Below are the code and all the weights of a small trained network. Each question names an input and a target symbol and asks about switching units off, where a switched-off unit gives its printed mean instead of its output.

import numpy as np


def w(rows, s, z=0):
    codes = np.array(rows[::2]) - 128.0
    scale = np.full(codes.shape[1], s)
    scale[-1] = z or s
    return codes * scale


def norm(h):
    return h / np.sqrt((h * h).mean(-1, keepdims=True) + 1e-5)


def f(y):
    return np.maximum(y, 0)


def softmax(a):
    e = np.exp(a - a.max(-1, keepdims=True))
    return e / e.sum(-1, keepdims=True)


def log_softmax(a):
    a = a - a.max(-1, keepdims=True)
    return a - np.log(np.exp(a).sum(-1, keepdims=True))


def net(x, mask):
    ids = ['αβγδεζηθλξπστφψω'.index(c) for c in x.split()]
    T = len(ids)
    res = E[ids] + P[:T]
    u = 0
    for l in range(2):
        r = norm(res)
        for j in range(3):
            rows = slice(2 * j, 2 * j + 2)
            q, k, v = (r @ M[l][rows].T for M in (Q, K, V))
            z = softmax(np.where(np.tri(T) > 0, q @ k.T / 2**0.5, -1e9)) @ v
            o = O[l][rows]
            res = res + np.where(mask[u + j], z, o[:, -1]) @ o[:, :-1]
        u += 3
        y = f(norm(res) @ A[l][:, :-1].T + A[l][:, -1])
        res = res + np.where(mask[u : u + 12], y, B[l][:, -1]) @ B[l][:, :-1]
        u += 12
    return log_softmax(norm(res)[-1] @ U[:, :-1].T + U[:, -1])


Q, K, V, O, A, B = {}, {}, {}, {}, {}, {}
E = w([
[104,101,103,28],'α',
[144,111,112,50],'β',
[179,60,146,106],'γ',
[175,150,81,181],'δ',
[182,96,170,179],'ε',
[93,179,69,93],'ζ',
[139,95,159,147],'η',
[111,151,149,172],'θ',
[123,51,119,117],'λ',
[188,111,80,106],'ξ',
[122,129,162,67],'π',
[79,138,177,121],'σ',
[108,154,54,212],'τ',
[64,147,79,139],'φ',
[157,6,63,199],'ψ',
[46,143,132,131],'ω',
],0.016)
P = w([
[92,103,119,18],'0',
[126,183,171,28],'1',
[151,191,218,36],'2',
[162,170,224,50],'3',
[170,156,221,60],'4',
[175,142,223,78],'5',
[169,124,216,94],'6',
[165,109,216,114],'7',
[165,90,207,127],'8',
[157,70,197,145],'9',
[153,51,191,170],'10',
[167,24,186,205],'11',
[163,13,163,223],'12',
[157,4,146,251],'13',
],0.0023)
Q[0] = w([
[135,111,47,96],'0.h1',
[138,109,190,114],'0.h1',
[51,122,140,51],'0.h2',
[2,149,88,159],'0.h2',
[126,86,160,90],'0.h3',
[118,72,113,66],'0.h3',
],0.0052)
K[0] = w([
[134,175,35,159],'0.h1',
[161,84,132,98],'0.h1',
[94,99,218,99],'0.h2',
[2,207,23,164],'0.h2',
[130,161,128,176],'0.h3',
[138,69,71,83],'0.h3',
],0.0064)
V[0] = w([
[212,169,174,61],'0.h1',
[126,208,131,156],'0.h1',
[147,84,139,130],'0.h2',
[111,112,204,127],'0.h2',
[89,13,122,132],'0.h3',
[255,168,135,166],'0.h3',
],0.0048)
O[0] = w([
[150,97,127,164,206],'0.h1',
[255,166,184,153,170],'0.h1',
[114,239,54,238,120],'0.h2',
[213,173,100,89,84],'0.h2',
[242,61,167,127,36],'0.h3',
[146,10,105,109,249],'0.h3',
],0.0035,0.0013)
A[0] = w([
[103,158,96,169,146],'0.n1',
[108,112,102,113,129],'0.n2',
[107,61,109,2,182],'0.n3',
[178,188,160,62,31],'0.n4',
[45,114,127,176,155],'0.n5',
[152,218,149,168,131],'0.n6',
[182,162,86,114,125],'0.n7',
[109,190,120,46,170],'0.n8',
[156,113,162,72,198],'0.n9',
[89,88,139,146,6],'0.n10',
[172,80,74,129,22],'0.n11',
[127,101,120,150,144],'0.n12',
],0.0094,0.0023)
B[0] = w([
[164,142,156,128,201],'0.n1',
[151,164,182,130,146],'0.n2',
[158,155,123,210,255],'0.n3',
[156,51,141,151,175],'0.n4',
[254,150,130,54,192],'0.n5',
[138,171,180,152,202],'0.n6',
[88,48,157,95,203],'0.n7',
[120,203,149,165,215],'0.n8',
[175,60,125,176,209],'0.n9',
[72,89,131,75,142],'0.n10',
[155,83,156,134,195],'0.n11',
[170,119,168,106,170],'0.n12',
],0.007,0.0047)
Q[1] = w([
[172,103,161,165],'1.h1',
[126,174,115,39],'1.h1',
[150,134,40,151],'1.h2',
[133,95,140,79],'1.h2',
[245,144,191,195],'1.h3',
[162,191,194,118],'1.h3',
],0.012)
K[1] = w([
[162,120,115,173],'1.h1',
[125,162,47,10],'1.h1',
[131,113,117,137],'1.h2',
[172,92,75,146],'1.h2',
[194,105,158,57],'1.h3',
[125,182,149,26],'1.h3',
],0.011)
V[1] = w([
[83,143,95,88],'1.h1',
[202,152,101,90],'1.h1',
[167,138,122,159],'1.h2',
[110,166,87,114],'1.h2',
[179,169,64,143],'1.h3',
[126,118,119,2],'1.h3',
],0.0092)
O[1] = w([
[240,41,118,173,1],'1.h1',
[121,106,33,53,172],'1.h1',
[127,245,137,160,196],'1.h2',
[155,20,134,161,68],'1.h2',
[254,172,36,180,143],'1.h3',
[153,184,163,74,72],'1.h3',
],0.0056,0.0075)
A[1] = w([
[148,107,29,109,94],'1.n1',
[192,191,126,74,160],'1.n2',
[152,73,48,109,6],'1.n3',
[181,146,196,243,160],'1.n4',
[158,204,108,83,122],'1.n5',
[154,160,113,159,214],'1.n6',
[78,193,154,92,170],'1.n7',
[179,124,205,94,122],'1.n8',
[158,118,106,11,254],'1.n9',
[99,47,93,212,142],'1.n10',
[142,82,163,59,110],'1.n11',
[1,52,186,82,189],'1.n12',
],0.0078,0.0034)
B[1] = w([
[122,49,128,208,140],'1.n1',
[158,117,187,133,188],'1.n2',
[123,127,248,145,134],'1.n3',
[99,143,92,113,254],'1.n4',
[138,114,126,117,184],'1.n5',
[124,127,113,98,211],'1.n6',
[113,2,160,113,191],'1.n7',
[146,104,103,76,152],'1.n8',
[94,194,158,207,154],'1.n9',
[123,185,145,38,151],'1.n10',
[98,148,75,171,132],'1.n11',
[107,130,48,160,140],'1.n12',
],0.008,0.0089)
U = w([
[245,177,145,149,96],'α',
[145,121,130,139,84],'β',
[186,105,81,60,192],'γ',
[117,141,127,141,153],'δ',
[29,94,173,134,124],'ε',
[136,137,117,128,103],'ζ',
[82,79,88,129,162],'η',
[180,155,229,54,118],'θ',
[92,148,62,25,103],'λ',
[184,90,171,236,157],'ξ',
[121,140,125,143,131],'π',
[119,132,117,130,90],'σ',
[66,194,150,243,80],'τ',
[132,145,110,116,95],'φ',
[158,44,110,138,255],'ψ',
[139,116,46,159,196],'ω',
],0.013,0.0055)

Each question gives the input, a string of symbols that net reads in full, and the target symbol t.
The units are the heads (2 rows each of Q, K, V and O) and the neurons (one row each of A and B). Each row of codes is followed by its name. A weight is (code - 128) times the scale printed after its matrix; where a second scale follows, it is the last column's (O, A, B and U).
mask holds one flag per unit, layer by layer, with each layer's heads first. A switched-off unit (its flag False) gives its mean, the last column of its rows in O or B, instead of its output. The means were averaged over made-up inputs and are rounded, as every weight is.
A unit's drop is (log p(t) with every unit on - log p(t) with that unit switched off) / (log p(t) with every unit on - log p(t) with every unit switched off).
unit that matters most: the unit with the biggest drop
top k neurons: the k neurons with the biggest drops, biggest first
heads that matter: for each layer, one digit per head in row order, 1 if its drop is at least 0.15 and else 0, layers parted by /
input δ δ δ δ θ φ σ ζ ξ φ ε, target α: heads that matter	100 / 001
input δ π δ ω δ δ, target θ: heads that matter	000 / 101
input φ ε δ ζ ξ τ δ π δ ξ π ε σ α, target ε: heads that matter	000 / 001
input π δ δ π θ ζ π δ, target τ: unit that matters most	0.n5
input π φ α δ π ε, target τ: heads that matter	000 / 101
input θ ψ π β π ζ δ ε π σ γ π, target ε: heads that matter	100 / 001
input ω ε δ π σ δ π π ε δ γ, target γ: top 2 neurons	1.n10; 0.n5
input ε ε δ δ, target λ: heads that matter	011 / 101
input ω π φ δ ω φ τ δ ε π ε δ δ φ, target α: top 2 neurons	0.n5; 1.n9
input φ ω ε δ δ σ δ δ ε ω φ ζ π, target α: top 2 neurons	0.n3; 0.n9
input δ ω λ δ π δ, target τ: top 4 neurons	0.n8; 0.n5; 0.n7; 0.n6
input ξ π δ ζ ξ π, target τ: top 4 neurons	0.n3; 0.n5; 0.n8; 0.n9
input δ τ ε δ ξ ω τ ω δ ω δ τ ω τ, target α: heads that matter	000 / 001
input σ π π π ω π δ α, target τ: unit that matters most	0.n8
input δ δ σ ε, target ε: heads that matter	010 / 111
input γ δ δ δ ε τ ε φ τ α, target α: top 2 neurons	0.n3; 0.n8
input δ σ δ η δ δ π π ξ π α σ δ, target ε: top 2 neurons	0.n5; 0.n3
input δ θ π φ ω ε, target θ: top 3 neurons	0.n3; 0.n5; 1.n8
input δ φ β δ δ π α φ ω λ σ, target θ: top 3 neurons	0.n5; 0.n7; 1.n4
input π π δ σ π, target ε: top 2 neurons	0.n5; 1.n7
input δ λ σ λ, target λ: unit that matters most	1.n10
input π θ π δ ψ λ π φ γ, target γ: top 2 neurons	0.n5; 1.n10
input ω σ δ δ δ ε ζ ε π σ ω φ, target θ: heads that matter	000 / 001
input π ω δ π η π δ π φ ξ δ ω δ ζ, target θ: top 2 neurons	0.n8; 0.n5
input ω ω ψ ω φ, target θ: heads that matter	001 / 000
input ε ε δ, target λ: top 3 neurons	0.n5; 1.n9; 0.n3
